Each row is followed by its class.
[ 20  -7   9  38   2 -16  52  -6  27  34 -10 -23   1 -12 -13   1  33  45
 -39  23 -25  37   7  -1  14  62   9  13  24  -4 -12 -32  10  41   9 -40
  40  37  -9   2   1  -1] -> V
[ 48   7  45  21  -3 -30  42 -15  29  45  31 -22  18  -5  -3  -1   0  14
 -13   7  -6   3   1 -55 -19  59  -9   5  22 -17  -6 -28  28  29  -3  -5
 -40  33 -24 -13  33  -6] -> L
[  3   4 -27  12  37   9  12 -41  22 -10   7  29   0  27  10   0   7  14
 -51  57 -32  23  -8 -16  58 -21 -11  -1 -17 -13  -7  68  17  17   9  51
  28   3 -23   4  21 -16] -> S
[ 11   6 -20 -14  39   0  38 -14 -10  15  10  13  16  -3  12  43 -32  13
   9  19  35  -2   0 -32  -1   4  -4   5   0 -44   7  40  -5   5 -11  25
 -48   7 -34 -14  18 -24] -> Z
[ 24  17 -66  17  23  53 -10  39  22  46 -18  52  12  31 -28  32 -35  -4
 -36   5 -37 -16  13  -8   4 -58  18 -34 -12  -5 -20  21 -14  35 -28  24
  20 -10   7 -41  56 -39] -> D
[-10  15  20 -22  20 -19  23 -39  63 -20   6 -13  12  18   3  26   8   4
 -48  41  20  40  -8 -10  11  18   0  -5 -29 -18 -13  35   0 -32  -6  14
 -27 -19 -14  -8  49   5] -> L
[-10   6  57 -18  13  -3   2 -58 -33 -36 -21 -31   2 -11 -26  70  71 -20
  21 -13  -5   5  12 -27 -19 -38 -13  17   7  29  -9  -5  29 -38  19  -2
  -9 -22  36  38   0   4] -> X
[ 42  23  58 -24  23 -34 -15  -3  21 -21 -13  -3   5  18 -37  17  23 -18
 -37 -34   5  26   9 -50 -29   5 -21 -22 -28  14 -29  -7  43  -5   5 -22
 -63 -21  27   6  43  -5] -> T
[-28   9  30   5 -12 -15  20  -8   6 -51  20 -35 -27 -28   9 -19  43  16
 -18  16   0  41   5   9  25  -3  22  31 -17  13 -23   6  10 -17  -3  16
  14  -6   5  24  -1   5] -> U
[ 15  12  60 -28 -17 -40  11  -7  25 -18   0 -35  29  13 -32  34  38 -36
 -17  11  22  -8 -11 -17 -38   5  11   9 -10  13 -35 -18  11 -27 -10   9
 -68  -1  27  18  42  -7] -> S
[ 48   6  34  15  15 -68  51   5  19  16  -2 -15  23 -11 -27  11   5 -21
 -47  16  -4  21  -3 -24  12  41  13 -10  -4 -12 -27   6  20  41  28   2
 -19  -1  15  10  32 -35] -> T
[  5 -37  36 -27  12   9  29 -29  34   7  15 -15  35 -19  -1   8 -34   1
 -13  19  44 -21   2 -18 -29  13 -36  -3   5 -38 -11  11   9 -27  -6  -8
   7  11 -16  -4  14  14] -> M
[-19  23  55   5  10  19  29 -51   1  20 -14 -15  28  32 -45  14  11 -16
 -26  13 -49  40 -36 -30 -17 -37 -52  17   3 -31 -15  46   8  21 -10 -40
 -38   8 -22  -2 -21   1] -> M
[ 26 -56 -56   8  -3 -19 -37  -1 114  35 -25 -25  25 -13 -20 -57 -42 -17
 -13  12 -56 -33 -11  38  45 -34 -22 -24  20 -12 -29  14 -48 -14   0  -8
   3 -12 -11 -18   3 -10] -> D
[ 29 -27   6  -2   6  -6  13 -24  46 -10 -41  -5  23 -12 -10   9  35  -1
  -7  -3 -18   6 -10 -11  -3 -23 -14 -24  -2  -8 -35  13  18 -16  -6 -36
  21 -16 -25   9 -10 -10] -> T
[-46  -7  33  11 -17 -11  56 -37  -4 -12   9 -40 -12 -35 -47  20  29 -15
 -18  30  -1  33  10 -22  14 -43   2   5  -2  13 -45  -7   0  -1 -22  -7
  11  10   2   4  10 -19] -> L
[  7  13   5 -17   7   6   3 -31  16 -40   8 -24  30  12   9  29   9  21
  -8  26  23 -15 -20 -25  -2  25 -21  23   9   7   7 -12  -4 -22  -9  -3
 -30  -6   8  31  32  33] -> X
[  0  -9 -28  11 -30 -32 -56 -35  91  24 -35  28 -21  -9 -11 -24 -45 -31
  -2 -19 -30 -22   5  10  -3 -32 -15 -16  -5  15 -15  14 -21 -30   8 -19
 -45 -31  -6 -21  -2  27] -> N
[  1  -6 -12  28   9  -7  18 -33  56  41  -1   7   9  -5 -46 -25 -24 -23
 -66  22 -23   6 -11 -41  36  -6 -19 -35  -4 -32 -30  49 -16  20  25  12
  -3 -17 -11  -7  34 -30] -> Z
[ 51 -22  29 -29  33 -37  26 -12   6 -18  20  -2  -7   9 -34   6  34 -13
 -27   7 -44   3   3 -16 -39  22 -22 -24  18 -11 -11   1  25   1 -16  -4
 -17  11  35  -8  28 -22] -> B
[ 23 -31  -8  -6 -29 -19 -16  25  62  35 -16   6  22 -50  -4   5 -43 -33
  -1 -24  -7 -45   3  17 -13 -20 -10  -6  30  -2  -1   2 -37 -33 -23 -30
  62   3  -6 -49  12   7] -> B
[ 47 -28  29  -9  45 -13   2 -61 -19 -19  19 -13  28  21   9  22 -12 -24
 -22  42 -20  12 -24  -9   5  -9 -57  17  29 -28   5  41 -10   1  22  13
 -27  30   0  19   6 -18] -> X
[ 14  -4 -10   7 -44 -33  -4 -15  73  24 -26  -8   9 -12 -31  17 -37 -75
 -33  -9 -43  -9 -13 -41   0 -94 -19 -12  -8 -15 -42  27 -24 -10 -28 -14
 -32 -33   2 -55  35 -11] -> N
[-13 -61 -17 -20  15  -6  35 -32  15   1   2 -25   5  29  27  25  28   8
  46  19  21  17 -17  24  39  10  -9  14  41  -3  11 -11 -11 -64   2   4
  -8  16 -20  29 -12  -3] -> B
[-19  12   2  25 -17   4   0 -16  57   1   6  16  28   0 -42 -34 -22 -35
 -57  30 -14  12 -17 -42   1 -12 -13  -8 -13 -19 -44  63 -17   2  -8  -8
 -13   7 -13   0  16 -23] -> N
[ 37 -17  25 -32  32 -13  34 -21   8 -57   5  -8  26  -2 -21   7  41  -6
 -49  17  38  10   1 -32 -52  30  -1 -28 -18 -26 -37  21  32 -31 -11 -13
 -36 -21  28  25  53 -14] -> Z
[ 37 -12  -1  11 -22 -52 -38 -33  80   4 -34  -6  27 -39 -16 -28 -76  24
   0   0   0 -73   5 -36 -29   9 -40  24  19   5 -47  26  -9 -12  10 -30
 -64 -11   5  12   1  42] -> Y
[ -6 -22  17 -22 -22 -23  37   1   7 -88  25 -30 -20 -21  40 -20  35 -23
 -22  36 -14  46 -16  18  37   6   9 -16   4   8   2 -13   6 -22 -36  24
  57 -29   6 -13   9  18] -> V
[-23  11  15  29 -25 -38  16 -25  58  41 -39 -30 -29 -27 -36  36  58  12
  -3  21 -30  12   5 -15  45   8  15  23 -15  47 -41 -43   3  -8  15 -35
 -30  -3 -20  33  11  -8] -> N
[-12   9 -44  16  22  -4   8 -35  30  27  11  39 -26  13 -19  -1 -52 -20
 -27  73 -25   3 -10 -43  35 -36   5  -8 -17 -39 -46  60   0  37   9  43
 -42  -6 -20  14  21 -37] -> N
[  3 -19 -18 -17  16 -31  61 -57  51 -34  -3 -23  30 -12  -8  -1  11  -2
 -24  50  30  21  -6 -33  19   8 -14 -13  -3 -40   6  41  35  18  -5  10
 -42 -15 -20   9   8  -1] -> B
[-23 -11 -38  17 -17   6  22  37  18  40  -5  30  -9   2 -17  10 -11 -32
 -27  16  32  19  11 -45  48 -34  35 -32 -40 -37 -42  47  -3   3  -6  34
   0 -24 -14 -26  33 -63] -> Z
[ 17 -10  -9 -36  27   7  27   0  26 -82   4 -11   5  11  27   0  25  35
 -21  33  15  20  -6 -12  27  10  -4 -22   9 -13  -5   8   2 -34 -24  22
  47   6  -4  21   2  12] -> X
[ -7 -23  -2  25 -15 -32  25 -68  53  26  -2 -42 -20 -22 -23  20  45 -11
  15   6  -1  33  -1  20  33  14  25   3  -3   1 -20 -36   4 -41   6  -3
 -38 -10 -26  16  18 -27] -> V
[ 49   5  -4 -23  -2 -14   2  54  20   3  -2 -21  17   4  19  32  11  38
   8  -5  -5 -25   4 -24  12  13  -3 -28  20  -8  -3 -59  -1  35 -15 -15
  23   7   5 -17  36   1] -> T
[ 23  10  47   7 -22 -34  32 -29  16  13  23 -32 -10 -42 -11  43  26 -10
   7  -4  19 -26  19 -49  -8  -3  -5  15  34  13 -15 -48  38 -20  -7   8
 -21  19  -2   5  45   7] -> N
[-21  34  23  19 -25 -17  32 -16  13  20 -15   8  24  33 -35 -15   7 -58
 -45  58 -52  43 -16 -39  41 -25 -12  -9 -20 -35 -21  37 -12  33  10  17
 -15  -3  -7  -1   3 -44] -> X
[ 21   1 -12  46   4  14  60 -19   4  23  -8  58  22  -1  12 -17 -20 -24
 -43  54 -19  18  -4 -23  46   1   2 -14   4 -15   3  22  25  63   8   2
  58  -1 -29  17  12 -22] -> X
[-19 -21 -33  18  -9 -28 -31 -59  46 -42 -27  13  31 -25   6 -63 -27 -23
 -31  49 -30 -23 -12   2  24  -8 -39 -13   4  -8 -17  65 -21  15  15 -14
 -15 -41 -17  17 -28   1] -> Z
[-13 -18  27 -22  -7 -16  29 -50 -30 -51  16 -37 -39  -2   8  22  52  -6
  34  21   2  33 -15 -19  17 -11  24 -18  11  12 -22 -28  21 -53  -6  26
 -22 -13   1  40   4  -4] -> S
[ 17  -1 -56  23  27  16  51  -9 -33  16   7  54  -5  28   1   1  20 -43
 -19  59 -24  25 -12 -28  48 -20  33 -31   5 -38   3  56   9  44  34  69
  32   7 -30  18   8 -60] -> Y
[  2 -12 -34   8   5 -14  17 -27  11 -50   7 -36  -3 -35  20 -18  24  30
   9  23  -1  20  -2  16  29  20  16   7  31  -9 -26 -20   1 -11  -1   4
  53   8 -14  25 -10   2] -> V
[  1 -21  -6 -17 -35 -32   3  -2  69  -1  -2  17   5 -21   5 -12 -50 -29
  -1   8 -13 -41 -21 -46 -17 -46   4 -23  -8 -30 -38  40 -22  -1 -28 -14
  20 -26 -10 -28   5  -6] -> B
[-13   7 -14 -29  36 -29  22 -47 105 -10  21 -36   6  28 -18  22  20  -4
 -29  49 -23  19 -17 -27  10   9  -4  -4  20 -45 -38  18 -21   7  -8  19
 -41 -12 -27  -5  21 -24] -> L
[-46 -16 -37  42 -18   8  31 -23   7  41   6  52  12  -2 -10 -12 -57 -32
 -41  59  34  -3  15   9  48 -22  -3 -30  -9 -49 -18  72  -1  50  12  37
   3   6 -40 -30  -6 -56] -> M
[ 43 -30 -12 -41  -2 -27  -4 -16  42 -11  -2  17  15  -8 -14  25 -14 -18
  12  13  21 -23 -12 -45 -35   6 -22 -13  -5 -52 -29  24 -11 -30  -7 -28
 -50   4 -15  -3  34 -29] -> B
[ 29  28  22  -1   6 -31  22  14  -4   6 -32 -21   1   2 -56  47  29 -21
 -12 -30 -39  43  -4 -24  -8 -16  17  -3 -19  28 -43   6  22  -2 -15  -3
 -60 -28  38 -10  41 -22] -> B
[  0  16  51   7  -7  13  31 -17 -24  -2  25 -18 -28 -11 -25  20  46 -18
 -12   8 -23  39 -10 -33  -6 -35  10   4 -15   1 -23  -9  18 -43 -39   3
   9  18 -18  -3  27 -28] -> D
[  6 -32 -23  24 -23 -40   2 -11  16  39   8  46   9   0  28 -18 -38 -41
   6  12 -17 -22 -20 -35   6  13 -11  -2  -8   0  22  11 -18  31  -8 -20
  25  -3 -39 -27 -20 -16] -> D
[ 13   2  23  -6 -25   0 -14  51  64  -9  10 -25  18 -42  26   4 -22  -4
 -51  -2  26 -13  25 -13 -12 -17   4 -13   0 -15 -27 -14   0   4 -21  11
  98  -1   9 -54  28  15] -> N
[-14 -34  21  -9 -23   3  -9  34  11 -37  22 -32 -50 -23  44 -24  53   3
 -23  -7 -11  44   1  60  16  30   9 -13   3  22  21 -47 -10 -41 -20  -9
  96 -12   1 -45 -13  28] -> D
[  4  -7  28   3  18   6  64 -46  -3  27   2  -7  27   8 -19  25   6 -16
   1  16 -13  12  13  -2  13 -38 -35  24  15  -5  -2  -5  25  10  -7   3
 -22  25 -19   5  17  -9] -> M
[ 31  16  35  -4  -8 -33   6  -9   9  19  18 -11 -18   3  26 -16  31 -13
  15 -29  15  20  13   6   0  19  18 -26  14 -33   6 -31  41 -26  16  25
  -5 -19   2  -8  27   5] -> Z
[  7   8  65  25 -13 -15  -7 -29  -5  11  19 -45 -21  -6 -14 -26  13   3
 -31   0 -65  41  -8  26  30  -7 -49  35  17   7 -28 -11 -11 -27  12   8
  -5  18   3  -4  13  -1] -> U
[ 34  18   9 -24  -1 -29 -12  25  34 -21  -4 -25   2 -11 -15  24  40  21
 -19 -15  13 -26  13 -33 -37   3  36  -2 -12   4 -54 -19   9 -40 -17   5
  -4  -4  30  15  51 -10] -> U
[  5  -6  52 -40  28 -47  41 -76   5 -42   7 -45  21   8  -8  -4  57 -15
 -17  31   7  38  -2 -25  -9  27 -40 -11   8 -37   1  19  31 -51  17   8
 -26  -9  -1  16   6   2] -> Y
[ -1 -29  -3  32 -12 -34  29 -69 -12 -28   4 -50 -32 -16 -19  -8  79   8
  24  11 -47  66 -25  21  53  24   1 -11  -1  24 -15 -17  22   2  10   1
 -37 -17 -10  31 -16 -21] -> B
[-37 -30 -14   4 -22   1  17 -38 -13 -51  12 -14 -31 -37 -25  -7  23 -27
  20  13 -11  13 -15   0  19 -22  13  -5 -14   6 -34  15  -1 -29  -1   6
  -1 -35   3  31 -10  -9] -> M
[ 34 -37  47  24 -24 -40  10 -88  19   0 -23  -8  32 -18   7 -19   8 -15
   1  -9 -56  -8 -12  -5  -3 -14 -52 -17  17   0  -3   5  13  -2  11 -60
  -1 -11 -19  -3 -14  -4] -> S
[  3  -4 -21 -11  13  -5 -19  -2  54   3  26 -28   9 -20  -5 -28   1  25
   3  13  13 -27   9 -20   1  30   6  -9   4 -22 -13   1  -7  15  12  21
  -8   3  -9   2  11   0] -> Y
[  9  15   7   3  15  -6 -12 -38  37  26  16 -27  15  34 -14  -5  25 -37
 -22  37 -31  56 -25 -28  36  10 -16 -22  16 -48 -14  19   3  29  41  29
 -37 -10 -24  -1  28 -30] -> D
[ 15 -28 -25   6   6 -28  16 -29  28 -13 -11  25  17 -18  18 -67 -15  -4
  15  26 -48 -10  -5  12  15  -6 -29   3  -6 -17 -10  26  -1  35  -1 -15
  -1 -14 -25  12 -33   1] -> Z
[ 50  -6  57  -1  13 -52  21  -7  17  31   7  -4  17  14 -31  24  26 -16
 -33   4   7   1   8 -58 -58  47  -4  -9  15 -22 -21 -20  21  25  17 -32
 -12  38  11   4  16 -34] -> D
[ -5 -31   6 -12 -27 -18 -10  12  -4  19  -9 -11  11 -16 -28  -3 -66 -34
  23   5  -3 -35 -22 -18   1 -60 -22  10   4 -14 -30  24 -30   4 -15 -17
 -36  -1  21  -9  -3  -2] -> V
[ 38 -28  36 -11  -9 -31  38 -33  22  35   6 -36  17  -4  12  39  44  26
  52 -13  -1  -9  11 -35   1  43 -14 -41  62   1   9 -63  43  31   5 -19
 -27   4  -4  -5  24   6] -> B
[-13   3 -69  14  16 -12  26   3  -5  -2   5  18 -25   2  -2  27 -27   4
  -6  38   5  36 -11 -45  55  -9  21  21 -38 -12   9  52   3  31  -3  52
 -21 -16 -14  -3  -3  -6] -> T
[ 49  -4  -7  20 -29 -39  22 -23  65 -31 -39  17  22 -33 -17  -1 -24  12
 -25   2 -27  -9   2 -37 -18 -23   1 -10 -14   1 -43  34  11  12 -38 -31
 -31 -29  -3  -1  18  -2] -> U
[-20  -3  -6  23   4  18  18 -27  -3  43   5  33 -16  32 -18   8   6 -27
  -3  34  15  23  -4 -11  45 -37  25 -15 -35 -26 -28  62  14 -21  19  52
 -50  -9 -25  16  27 -57] -> Y
[ -2  29   5  -1 -18  -4  38   1   6  -6 -12   3   5  -1 -40  23 -11 -13
 -39  13  17  -7  -6 -53  -5 -37  10 -23 -13 -27 -56  45  28  -4 -17  28
 -32 -18   5 -13  34 -12] -> M
[ 54  -7   2 -22   7 -41   3   8 -32  -7 -13   3 -17  15 -29  43  47 -12
  20 -25   7  24  -3 -25  -7  21   5 -22 -24  -2 -18 -13  22 -25  15 -13
 -86  -9  19  10  41 -31] -> T
[-30   2  77 -22 -26  -5  -5  17  15  -8   5 -38 -37   3  19  -2  44 -16
 -19   7 -45  46  -1  -2  -1 -30   4   3   1  26 -21 -37  -5 -32 -30 -19
  52   6   5 -23  -2  12] -> B
[-29 -22   2  15 -17 -38  37 -23  58  -4  17 -20 -45 -37   9   6  20  20
  16  25  -9  30  12  35  54  15  23   1 -13  16   5 -30  -4  23  -7  19
  27 -11 -25  -4 -25   3] -> T
[ 26  17  76   7   8 -17   7 -37  -5   8 -13 -10  38   0   2   3  31  31
 -18   1  -7  18   7 -34  -2  47 -43  -7  19  -7  12  -1  24  36  51 -42
 -11  19 -11  29   4   0] -> U
[ 23  15 -22  -4   5  -9 -14 -15   1 -54 -13 -18  15  15   3 -45  54   5
  -2  21 -38  30 -17   2  35  36 -18 -21  10  21   2  -7  19   6  19  24
 -16 -24   0  35   3  26] -> Y
[-23 -29  -5 -19  14  14  36 -10  -4   7  17  13  26 -11  -2  11 -35 -23
 -38  62  46 -11   8 -39   3 -19  -5 -32 -11 -58 -30  41  -3  23   5  24
  62  -4  10 -11  22 -27] -> X
[-22  -5 -10 -28   9  -5  38  -8  16 -16  16   0  15 -10  22  11 -32   6
  27  28  30 -22  -3 -28  -7 -13   7   0  12 -20  -4   9   2 -18 -44  10
   9  -7 -22  -3  -1  11] -> L
[ 25  -4 -28 -17  22  -5  19  17  33   2  30  -9   6  18  23  30  35  35
  -3  26  39   3   3 -28  29  56  25 -16   4 -38  -6 -17   8  23  12  31
 -11  25 -33   0  32 -41] -> S
[  2   0  46 -22   4   2  26 -24   9  29  20   2  27   7 -27 -18  -9 -36
 -55  23  -8   5  -1 -28 -37 -18 -20 -22 -35 -42 -19  21   2  -6 -14 -10
  -9  16  -3 -37  47 -26] -> S
[  6 -31  10   3  -3 -46  36 -43 -26  -9  22 -28 -66  -7  25  11  66  14
  38  11 -31  51 -16 -23  58  17  -2  13  39  23 -10 -21  24 -33   5  31
   9  10 -23  26 -18  12] -> U
[-29   8  17  16 -10  39   8 -14 -19 -62 -24 -14 -20 -48 -28 -19  91  -8
 -21  -1 -22  34  16  65  -9  -4  32 -18 -25  28  -6  -7  -7 -52  -2 -14
  12 -15  -9  27 -17 -30] -> Z
[ -8  -7 -47   5   4  10  12   5  42  30  10  32  20  17 -26  15 -47 -26
 -59  49  52   0  -9 -32  22 -14   8 -39 -22 -52 -26  53 -20  30   0  27
  -9   1 -20 -22  43 -42] -> T
[ 14  23  16 -16  17 -50 -17 -47   0 -49  -4   3  13  20 -23 -13  39 -33
 -24  19 -29  25 -18 -46  -4  -4 -21  12 -36   8 -16  38  35  10  10   6
 -40 -21  21  30  17   4] -> V
[-30  -9  52  -3 -27 -17  14 -33 -18 -36  -5 -34 -42  -7  27 -12  60 -11
  -2  27 -40  44 -14  -8  25 -18  -9  -7  24  11 -17 -11   5 -54   0  -6
  38   3 -27   5 -34   8] -> L
[ 13   2  16  13  -5   7   3   3  90  48   3 -39   3   2   6  -8  20  13
 -33  15 -20  -4   1   6  29  -3  15 -27  24 -23 -13 -32   4  -3  -1   8
  35  -2 -26 -20  30  -9] -> D
[ 70 -35  24 -28  35 -29  25 -25 -33 -71  33 -18  39 -18  -6 -22  -3 -33
 -45  10  15  -5   1  -4 -58  32 -40 -14  31 -37 -15  22  54  -5  -2   6
   1 -10  53   3  35  14] -> M
[ 10  11  16 -14   5 -29  -9   4  70  44  15 -14  13  -9 -21   8   3  -3
 -18   6   4 -29  20 -39   4  32 -11   1   4   0 -11 -21  -6  23  17  -5
 -25  -1   1 -13  54  -1] -> Y
[ 27 -16 -52  14  -9 -42 -17 -12  65  11 -32  10  14 -19 -20 -42 -58 -40
 -10  11 -24 -10 -18 -21  30 -28 -12 -23  10 -43 -46  68 -23  18  31  21
 -14 -30 -20 -10 -20 -19] -> Y
[ 20 -26  19  -8  -2 -16 -14  14  95  10  32 -21   8  -5  10 -38  -6   8
 -51  23  -8 -21   1  -4  26  42 -28 -38  25 -11  -7 -20  -7  31  13  14
  46  -1  -5 -29  30  11] -> D
[ 32   2   4  15   9  -8 -37  -1  35   9   7 -18  22   9   2 -19 -18  12
 -33 -12   2  -8   4  -3   9 -14 -23 -21  14 -18 -18  -2  -1  16   8   1
   9  20  -8 -14  12 -16] -> T
[-40  19  17   0 -41 -24  26 -12  13   0  -9 -27 -29 -36 -19   2  31 -22
 -16  25 -33  30  -2 -22  21 -15   0  17 -10  35 -27 -20   5 -11 -23   0
  10 -15  -4 -19  15  25] -> B
